Here is a tiny trained network, its code and every weight. The questions are about switching its units off for an input and a class, where a switched-off unit gives its printed mean instead of its output.

import numpy as np


def w(rows, s, z=0):
    codes = np.array(rows[::2]) - 128.0
    scale = np.full(codes.shape[1], s)
    scale[-1] = z or s
    return codes * scale


def f(y):
    return y / 2 * (1 + np.tanh(0.7978845608 * (y + 0.044715 * y**3)))


def log_softmax(a):
    a = a - a.max(-1, keepdims=True)
    return a - np.log(np.exp(a).sum(-1, keepdims=True))


def net(x, mask):
    res = np.array(x, float).reshape(1, 3) / 4 @ E
    y = f(res @ A[0][:, :-1].T + A[0][:, -1])
    res = res + np.where(mask, y, B[0][:, -1]) @ B[0][:, :-1]
    return log_softmax(res[-1] @ U[:, :-1].T + U[:, -1])


A, B = {}, {}
E = w([
[105,10,112],'x0',
[40,166,42],'x1',
[36,132,224],'x2',
],0.013)
A[0] = w([
[147,196,190,34],'N0',
[112,176,101,111],'N1',
[104,152,144,94],'N2',
[142,188,175,68],'N3',
[37,139,122,96],'N4',
[184,91,90,67],'N5',
[98,50,192,104],'N6',
[80,147,147,89],'N7',
[131,100,172,110],'N8',
[75,120,105,39],'N9',
[191,72,118,48],'N10',
[119,168,168,135],'N11',
[160,180,80,133],'N12',
[126,159,93,74],'N13',
[181,198,109,118],'N14',
[81,77,152,74],'N15',
[122,170,97,139],'N16',
[148,99,187,86],'N17',
[114,89,63,24],'N18',
[68,169,164,24],'N19',
[40,126,68,79],'N20',
[110,56,75,16],'N21',
[54,109,80,121],'N22',
[115,96,152,84],'N23',
[125,104,110,105],'N24',
[128,153,100,123],'N25',
[227,142,168,48],'N26',
[135,150,109,102],'N27',
[129,171,171,110],'N28',
[140,120,114,136],'N29',
[116,155,37,110],'N30',
[165,254,200,130],'N31',
[117,186,83,143],'N32',
[204,84,76,81],'N33',
[211,101,70,185],'N34',
[105,69,81,49],'N35',
[44,119,86,3],'N36',
[120,66,186,109],'N37',
[68,121,103,83],'N38',
[67,164,167,39],'N39',
[200,81,78,60],'N40',
[131,82,180,134],'N41',
],0.018,0.016)
B[0] = w([
[103,30,203,162],'N0',
[103,161,121,163],'N1',
[143,126,95,139],'N2',
[137,70,157,161],'N3',
[163,104,115,185],'N4',
[129,68,149,171],'N5',
[99,125,150,189],'N6',
[158,124,103,153],'N7',
[97,127,152,153],'N8',
[123,78,176,140],'N9',
[114,87,154,169],'N10',
[168,112,120,167],'N11',
[92,209,135,196],'N12',
[110,136,151,142],'N13',
[100,185,128,201],'N14',
[78,133,168,160],'N15',
[105,186,133,172],'N16',
[104,144,144,159],'N17',
[135,196,87,146],'N18',
[182,185,63,153],'N19',
[167,91,124,188],'N20',
[153,198,84,152],'N21',
[190,115,114,188],'N22',
[96,143,147,139],'N23',
[136,141,130,135],'N24',
[111,159,129,151],'N25',
[201,228,31,190],'N26',
[110,156,136,137],'N27',
[142,108,116,160],'N28',
[124,126,104,143],'N29',
[85,195,138,194],'N30',
[184,55,119,242],'N31',
[103,211,150,192],'N32',
[136,66,142,200],'N33',
[182,132,106,253],'N34',
[196,149,79,152],'N35',
[106,3,204,155],'N36',
[91,134,165,176],'N37',
[151,103,135,157],'N38',
[185,164,81,157],'N39',
[127,50,169,189],'N40',
[84,115,162,175],'N41',
],0.015,0.019)
U = w([
[251,158,74,194],'0',
[173,2,174,222],'1',
[6,176,160,3],'2',
],0.012,0.0034)

Each question gives the input, the list of numbers given to net, and the class t.
The units are the neurons (one row each of A and B). Each row of codes is followed by its name. A weight is (code - 128) times the scale printed after its matrix; where a second scale follows, it is the last column's (A, B and U).
mask holds one flag per neuron, in row order. A switched-off neuron (its flag False) gives its mean, the last column of its row in B, instead of its output. The means were averaged over made-up inputs and are rounded, as every weight is.
A unit's drop is (log p(t) with every unit on - log p(t) with that unit switched off) / (log p(t) with every unit on - log p(t) with every unit switched off).
The circuit of an input: a set's keep is (log p(t) with only the set's units on - log p(t) with every unit switched off) / (log p(t) with every unit on - log p(t) with every unit switched off). Starting from the 12 units with the biggest drops (on a tie, the unit counted first), units are removed one at a time, each time the one whose removal leaves the highest keep (on an exact tie, the one counted first), for as long as the keep stays at least 0.8.
circuit, biggest first: the units of the circuit, biggest drop first
unit that matters most: the unit with the biggest drop
top k neurons: the k neurons with the biggest drops, biggest first
drop of u: that unit's drop, to one decimal
input [-3,7,8], class 0: unit that matters most : N19
input [1,-3,-7], class 1: top 2 neurons : (N40 N33)
input [3,6,2], class 1: top 2 neurons : (N36 N26)
input [1,5,1], class 1: top 2 neurons : (N26 N36)
input [1,-4,-6], class 1: top 3 neurons : (N40 N33 N5)
input [7,-2,-8], class 1: top 2 neurons : (N40 N33)
input [1,6,1], class 1: top 2 neurons : (N36 N26)
input [1,-8,7], class 2: top 2 neurons : (N37 N17)
input [-6,0,4], class 1: top 2 neurons : (N0 N26)
input [-8,0,8], class 1: top 2 neurons : (N0 N31)
input [-6,0,5], class 1: top 4 neurons : (N0 N26 N31 N3)
input [8,3,-2], class 0: top 3 neurons : (N21 N35 N18)
input [1,-1,8], class 2: top 2 neurons : (N31 N34)
input [-6,-2,3], class 1: circuit, biggest first : (N0)
input [7,0,7], class 2: top 2 neurons : (N31 N15)
input [-7,-4,5], class 1: drop of N0 : 0.6
input [2,0,6], class 2: drop of N31 : 0.8
input [7,-4,7], class 2: drop of N13 : 0.0
input [-5,1,-5], class 2: drop of N12 : 0.1
